What each symbol does to the points:
at | u d j
J108 | J949 J225 J903
J534 | J590 J70 J229
J43 | J93 J250 J93
J48 | J590 J775 J236
J784 | J550 J199 J535
J975 | J732 J713 J141
J518 | J805 J708 J70
J177 | J579 J342 J164
J771 | J203 J294 J48
J666 | J579 J343 J998
J165 | J166 J62 J986
J999 | J86 J881 J567
J199 | J791 J791 J225
J715 | J559 J539 J95
J930 | J791 J225 J43
J847 | J534 J805 J952
J18 | J123 J521 J873
J486 | J475 J109 J849
J196 | J799 J475 J486
J164 | J342 J821 J999
J957 | J998 J518 J999
J149 | J540 J180 J647
J753 | J775 J203 J771
J574 | J370 J559 J196
J342 | J518 J70 J821
J732 | J486 J849 J713
J343 | J533 J479 J969
J475 | J236 J975 J109
J479 | J141 J852 J534
J203 | J725 J370 J294
J670 | J516 J574 J658
J998 | J986 J969 J469
J535 | J199 J930 J233
J903 | J753 J95 J95
J516 | J540 J370 J574
J791 | J18 J247 J873
J799 | J48 J533 J86
J708 | J164 J999 J149
J141 | J713 J86 J713
J590 | J534 J579 J177
J250 | J18 J873 J670
J247 | J952 J123 J18
J233 | J551 J43 J852
J123 | J43 J95 J521
J559 | J85 J123 J539
J658 | J247 J715 J93
J93 | J165 J18 J250
J166 | J999 J567 J62
J579 | J847 J969 J342
J341 | J109 J48 J215
J225 | J250 J540 J95
J540 | J873 J215 J370
J86 | J666 J998 J957
J647 | J852 J551 J791
J70 | J86 J166 J165
J725 | J225 J341 J967
J986 | J62 J229 J180
J453 | J784 J535 J551
J551 | J535 J43 J873
J969 | J479 J534 J847
J949 | J225 J95 J753
J62 | J567 J448 J229
J236 | J775 J732 J975
J952 | J180 J784 J453
J713 | J849 J666 J86
J873 | J521 J670 J215
J967 | J753 J799 J196
J229 | J199 J540 J550
J521 | J725 J516 J670
J180 | J149 J999 J70
J881 | J847 J986 J43
J775 | J196 J486 J732
J849 | J109 J786 J666
J294 | J967 J539 J775
J95 | J539 J725 J203
J805 | J177 J164 J708
J821 | J70 J165 J881
J786 | J141 J533 J805
J539 | J108 J903 J725
J852 | J567 J93 J952
J448 | J852 J165 J469
J567 | J881 J852 J448
J215 | J949 J658 J85
J550 | J149 J647 J199
J533 | J86 J957 J294
J85 | J658 J949 J108
J109 | J109 J109 J786
J370 | J247 J85 J559
J469 | J969 J847 J579

The rows follow the links: the fewer symbols apart two points are, the more alike their rows tend to be.

Known rows, each with its point:
-17,53,283,-295,-206,-321,277,-469,232,-422,474,305,91,169,-252,-236,109,-145,-772,459,89,-343,-311,338,465,-208,-624,399,-98,534,-377,304,205,-43,232,71,141,-16,-598,380,476,446,130,274; point J713
31,352,-341,-351,-743,-494,198,-38,-51,-368,711,395,13,136,-194,-352,72,217,-324,236,-175,-351,-159,474,387,-248,-464,100,-99,493,-750,221,13,741,11,164,-46,-294,-163,412,489,114,-118,2; point J732
101,-60,286,171,-422,564,-88,-338,-60,-583,294,-494,62,279,22,231,-127,-349,341,-966,368,311,-170,203,-324,613,251,-87,13,240,260,242,-270,-530,442,-20,-217,172,657,-414,-419,199,-145,112; point J70
-118,-27,469,-363,-103,-250,418,-450,319,-323,382,200,12,155,-251,-87,91,-247,-840,486,93,-399,-355,326,431,-187,-613,537,-137,565,-281,296,279,-147,233,58,17,53,-653,286,423,329,67,315; point J141
427,10,553,336,-534,-80,322,1,-120,-291,-435,152,174,-414,-356,-485,-48,-80,253,399,175,126,104,111,-36,-362,47,-16,455,239,8,85,-221,555,-707,155,170,-369,308,601,582,-691,307,-536; point J294
140,-217,-49,65,131,443,-107,-228,-557,-631,173,-625,248,362,262,176,-467,-172,500,-687,356,428,274,346,-694,265,-19,-312,-68,412,17,-219,-307,-191,490,-416,-269,267,-208,-476,-266,-327,114,275; point J342
24,-652,189,97,-157,-49,-217,-71,3,-30,-85,-63,-263,324,-318,364,-98,-424,-390,-787,218,527,-396,-222,504,471,678,-55,-43,-763,668,326,187,248,142,-165,244,-354,322,-174,-244,370,-268,-17; point J149
-425,-31,-646,37,538,229,-175,-146,98,529,-121,-68,-99,-418,905,-241,164,437,492,12,116,90,93,-387,102,-333,-109,-410,528,293,-270,-96,460,-564,98,349,-291,197,-260,-209,24,386,159,180; point J250
-444,-600,-104,-407,369,-249,-333,304,-76,581,-546,219,410,362,-248,-47,-454,-536,152,37,-247,-144,98,-492,267,117,171,34,219,-303,541,332,442,192,-308,-584,-18,282,-170,58,-644,-9,172,-507; point J453
-512,-159,-333,-420,313,-35,-263,178,21,690,-404,152,457,173,229,-137,-438,-270,570,10,-307,-435,136,-445,36,-92,-112,27,493,234,277,350,571,-415,-339,-311,-268,484,29,-76,-590,123,256,-576; point J233
-385,-708,-179,-248,367,-284,-385,310,-32,549,-436,252,95,356,-324,207,-293,-428,-193,-181,-228,153,-3,-537,479,156,481,19,-62,-766,609,224,333,255,-144,-467,145,145,-144,-77,-555,74,-23,-292; point J199
643,352,443,228,86,-244,53,53,-34,-24,-460,281,190,-217,-135,351,167,112,-484,-23,-20,-170,396,19,-893,-484,-45,40,-146,-261,276,-555,-103,-14,-959,167,-137,3,-173,202,846,-56,394,-126; point J539
-188,-204,-540,421,459,195,-23,-163,85,322,45,-138,-549,-585,828,-149,411,704,163,105,308,585,-150,-146,506,-127,102,-368,172,-12,-400,-201,229,-203,422,408,25,-386,-147,-218,186,423,-88,378; point J670
162,-308,952,219,-191,-68,475,-450,105,-378,-182,7,-31,1,-250,-534,41,-361,-304,631,461,119,-207,367,460,-123,-358,353,395,583,162,450,140,-93,84,33,321,-144,-298,456,486,-285,294,-18; point J533
-235,-677,-40,-92,47,-316,-265,182,-33,257,-296,106,-76,358,-419,273,-53,-443,-370,-408,-133,217,-209,-417,529,373,586,106,-118,-885,618,324,216,367,-17,-413,344,-110,72,-22,-499,58,-190,-219; point J550
-450,384,-476,-188,242,338,-268,-131,239,541,-35,-33,43,-331,776,-151,-22,243,656,-173,-146,-285,10,-389,-215,-168,-147,-217,458,436,-197,-6,442,-798,18,229,-411,301,300,-353,-268,485,90,-14; point J93
386,221,-87,387,452,41,11,-94,90,132,-210,125,-469,-464,489,320,562,643,-573,-24,213,326,76,-79,-232,-393,142,-200,-192,-436,-9,-720,7,-95,-289,424,33,-302,-274,-111,811,380,54,540; point J559
-42,570,13,117,-640,320,-244,106,550,65,243,33,-95,-89,-150,247,119,-40,194,-525,-259,-284,-309,-184,-93,451,337,88,-53,-300,169,213,-234,-585,36,233,-127,209,1261,-200,-504,392,-467,-82; point J62
-123,99,-426,174,724,177,-106,-190,83,583,-317,119,-306,-545,911,-97,227,575,160,55,207,135,222,-299,-46,-483,-138,-348,376,148,-167,-338,484,-632,-197,367,-189,47,-336,-226,352,443,227,175; point J123
-75,334,299,210,-523,316,-239,-45,547,-77,200,-68,-102,90,-241,319,110,-221,-13,-544,-160,-206,-437,-85,154,665,467,76,-178,-404,263,216,-162,-610,184,127,-24,137,1137,-296,-567,287,-544,-38; point J986
-34,267,-174,-394,-627,-397,246,-227,33,-427,601,388,16,207,-349,-309,176,72,-525,338,-148,-298,-254,383,483,-279,-526,188,-112,525,-650,268,80,589,110,135,6,-159,-330,393,524,263,13,72; point J975
197,303,-109,165,-757,-295,299,150,-264,-324,248,311,22,-161,-281,-488,12,226,265,362,-145,-3,47,256,168,-265,-205,-214,212,357,-528,141,-245,1099,-325,188,-20,-463,280,498,411,-526,-100,-344; point J775

Each walk starts at a row. The symbols on each line, taken left to right, move it on to the next point.
Each answer is a row, close to the row of the point it stands for.
-486,-481,-346,-462,573,-107,-377,143,-97,735,-482,234,362,196,189,-128,-424,-197,292,-38,-190,-180,239,-640,-4,-166,22,-107,391,22,305,86,724,-248,-409,-312,-230,327,-308,-240,-421,214,360,-385
u d u j d -410,-572,-222,-395,323,-206,-385,169,-121,722,-432,237,354,344,-97,-32,-522,-550,255,14,-332,-183,193,-514,225,57,44,36,351,-243,481,385,487,40,-373,-469,-80,279,-236,18,-622,-19,275,-492
d u u u j j d -27,-107,-243,541,129,148,143,-162,36,54,54,-84,-685,-553,574,-80,517,690,-88,88,361,700,-128,-26,575,-246,246,-385,137,-158,-314,-244,-12,180,345,478,142,-628,44,31,443,134,-256,394
154,-143,580,111,-529,418,32,-525,25,-508,155,-307,-17,218,27,183,-190,-467,14,-1005,449,238,-285,181,-54,455,190,9,344,350,307,416,7,-710,220,153,-149,94,596,-207,-175,441,-73,68
d j u d u j d -55,-199,-376,491,279,157,58,-164,90,177,8,-92,-713,-585,578,-45,534,667,-72,-5,449,663,-194,-183,623,-28,190,-397,55,-276,-217,-121,140,72,459,622,303,-542,-40,-68,284,225,-198,390
d u u j u -365,-675,-34,-265,311,-364,-299,284,-80,485,-452,258,238,380,-393,102,-362,-527,-50,-104,-213,41,-49,-480,397,224,356,89,20,-610,568,268,401,313,-203,-602,32,114,-164,-5,-643,-97,-17,-300
197,170,-68,196,-576,-112,394,379,-319,-274,98,36,99,-222,-207,-604,-11,179,537,504,-126,56,161,230,20,-213,-109,-182,69,122,-378,35,-430,1107,-228,-2,103,-414,178,469,137,-875,-40,-442
u j d u 130,-553,331,54,-44,351,37,-481,-448,-686,198,-513,99,429,114,167,-486,-329,94,-843,635,558,52,368,-248,329,98,-219,174,442,226,80,1,-305,396,-273,-175,25,-171,-336,-77,42,270,230
u d u d d d -97,504,100,58,-581,372,-177,88,386,93,142,-15,115,-64,-49,235,69,-104,307,-501,-307,-459,-272,-131,-133,391,364,102,57,-9,165,265,-51,-832,-32,198,-248,318,1108,-260,-524,388,-309,-106
-31,566,48,88,-591,403,-202,22,354,-7,293,-139,-20,-47,135,223,44,-7,372,-720,-119,-282,-213,-97,-207,497,161,-16,9,-25,69,175,-204,-822,30,271,-325,222,1109,-291,-479,391,-376,-87
d j j d -380,-660,-123,-215,134,-270,-394,119,96,602,-345,151,-27,340,-138,106,-316,-446,-32,-363,-35,146,-251,-606,566,329,572,87,154,-677,637,412,378,130,-12,-398,47,108,250,-93,-650,197,-156,-356
j d d j j u u 11,-354,-313,226,367,-122,-174,30,82,206,-74,-33,-604,-158,267,317,473,353,-382,-367,285,788,-201,-261,536,98,570,-286,-221,-877,123,-220,98,233,328,288,330,-561,-19,-161,93,380,-304,356
472,162,441,392,-538,-2,363,292,-249,-95,-382,122,137,-393,-341,-472,-61,28,435,384,-39,67,168,91,-152,-202,125,-61,417,120,-39,36,-273,694,-605,81,44,-450,365,453,327,-836,270,-584
j j u u u 167,-181,656,331,-691,-49,461,-159,62,-275,-52,61,-97,-259,-214,-612,68,-117,191,586,322,314,-165,273,499,-209,-105,118,546,443,-224,357,-110,520,-163,132,301,-444,152,613,319,-459,158,-349
d d j u j 83,-446,974,151,-132,312,285,-627,130,-552,-125,-245,-18,58,-148,-113,-180,-574,-338,-77,664,308,-284,267,375,87,-104,309,267,597,249,469,144,-634,244,-22,204,52,-141,88,290,208,234,153
48,-333,947,89,-276,27,488,-578,308,-465,26,-35,-8,8,-165,-249,111,-490,-534,293,542,-9,-433,341,504,14,-340,389,221,593,102,514,130,-468,227,68,280,-19,-233,308,309,209,212,90
j d d u j d j -487,65,-446,-302,334,271,-271,-76,40,614,-225,35,243,-78,639,-240,-201,46,707,-44,-75,-318,112,-382,19,-210,-225,-168,557,423,-54,-11,552,-709,-167,43,-371,426,68,-263,-342,429,214,-269
d j d d j j 617,298,289,257,16,-214,61,203,-140,15,-515,330,146,-361,-109,-49,124,255,-97,204,-53,31,299,32,-572,-583,80,-137,232,-75,-64,-534,-160,436,-1153,254,-71,-191,26,216,814,-297,361,-326
-445,-195,-612,-15,634,324,-212,-197,169,588,-267,-26,-156,-418,932,-204,205,494,408,33,265,247,45,-362,342,-277,-92,-413,504,230,-192,-133,486,-509,169,281,-169,-15,-264,-257,-47,366,131,187
u j u j u u u 179,198,-104,226,-755,-192,382,98,-200,-224,317,212,-123,-280,-123,-559,61,258,260,278,-52,188,-160,339,526,-159,-126,-177,273,272,-536,195,-209,1018,-147,315,79,-706,327,504,396,-327,-90,-248
j j j u j u d 171,-601,264,13,-71,232,-60,-431,-539,-618,111,-403,109,402,141,268,-416,-368,-46,-1028,552,651,-37,314,-84,428,223,-288,48,219,362,161,-12,-90,269,-261,-133,12,-83,-506,-87,201,121,113
-186,-168,-14,123,-146,-69,-236,393,241,232,-31,-65,-345,38,-396,402,107,-173,-173,-276,-176,86,-155,-320,371,564,645,214,-466,-1070,464,125,-238,112,257,-87,289,-141,582,-159,-696,37,-481,10
d u u d u j 227,-159,-180,613,352,59,127,-30,92,198,-158,4,-716,-570,459,15,679,574,-296,8,234,637,-108,2,404,-161,380,-320,-83,-529,-92,-350,114,143,18,589,322,-602,-102,-92,423,167,-178,455
j u j u u j j 534,158,567,483,-324,-92,252,258,-180,-47,-508,212,94,-410,-243,-236,67,13,149,255,92,200,257,120,-287,-374,191,-80,341,-35,5,-185,-291,520,-858,132,53,-319,250,418,588,-567,302,-540
27,360,-422,-46,-732,-338,246,119,-256,-342,530,364,59,35,-280,-451,76,259,43,263,-242,-154,-77,300,212,-310,-438,-93,14,414,-824,180,-195,953,-57,220,4,-384,193,456,363,-223,-96,-179
u d d u u j j 79,-466,0,-196,280,208,-25,-317,-677,-633,297,-630,192,511,149,176,-499,-270,186,-671,358,403,257,470,-532,384,-65,-188,-123,450,45,-111,-158,-75,494,-354,-94,240,-547,-432,-101,-195,142,344
j u d d j u d -129,747,66,93,-405,446,-209,121,517,94,151,-66,55,-56,-100,192,63,-11,388,-224,-405,-536,-237,-160,-267,386,144,184,-197,-135,80,98,-239,-714,91,127,-153,375,1106,-253,-580,185,-445,-36
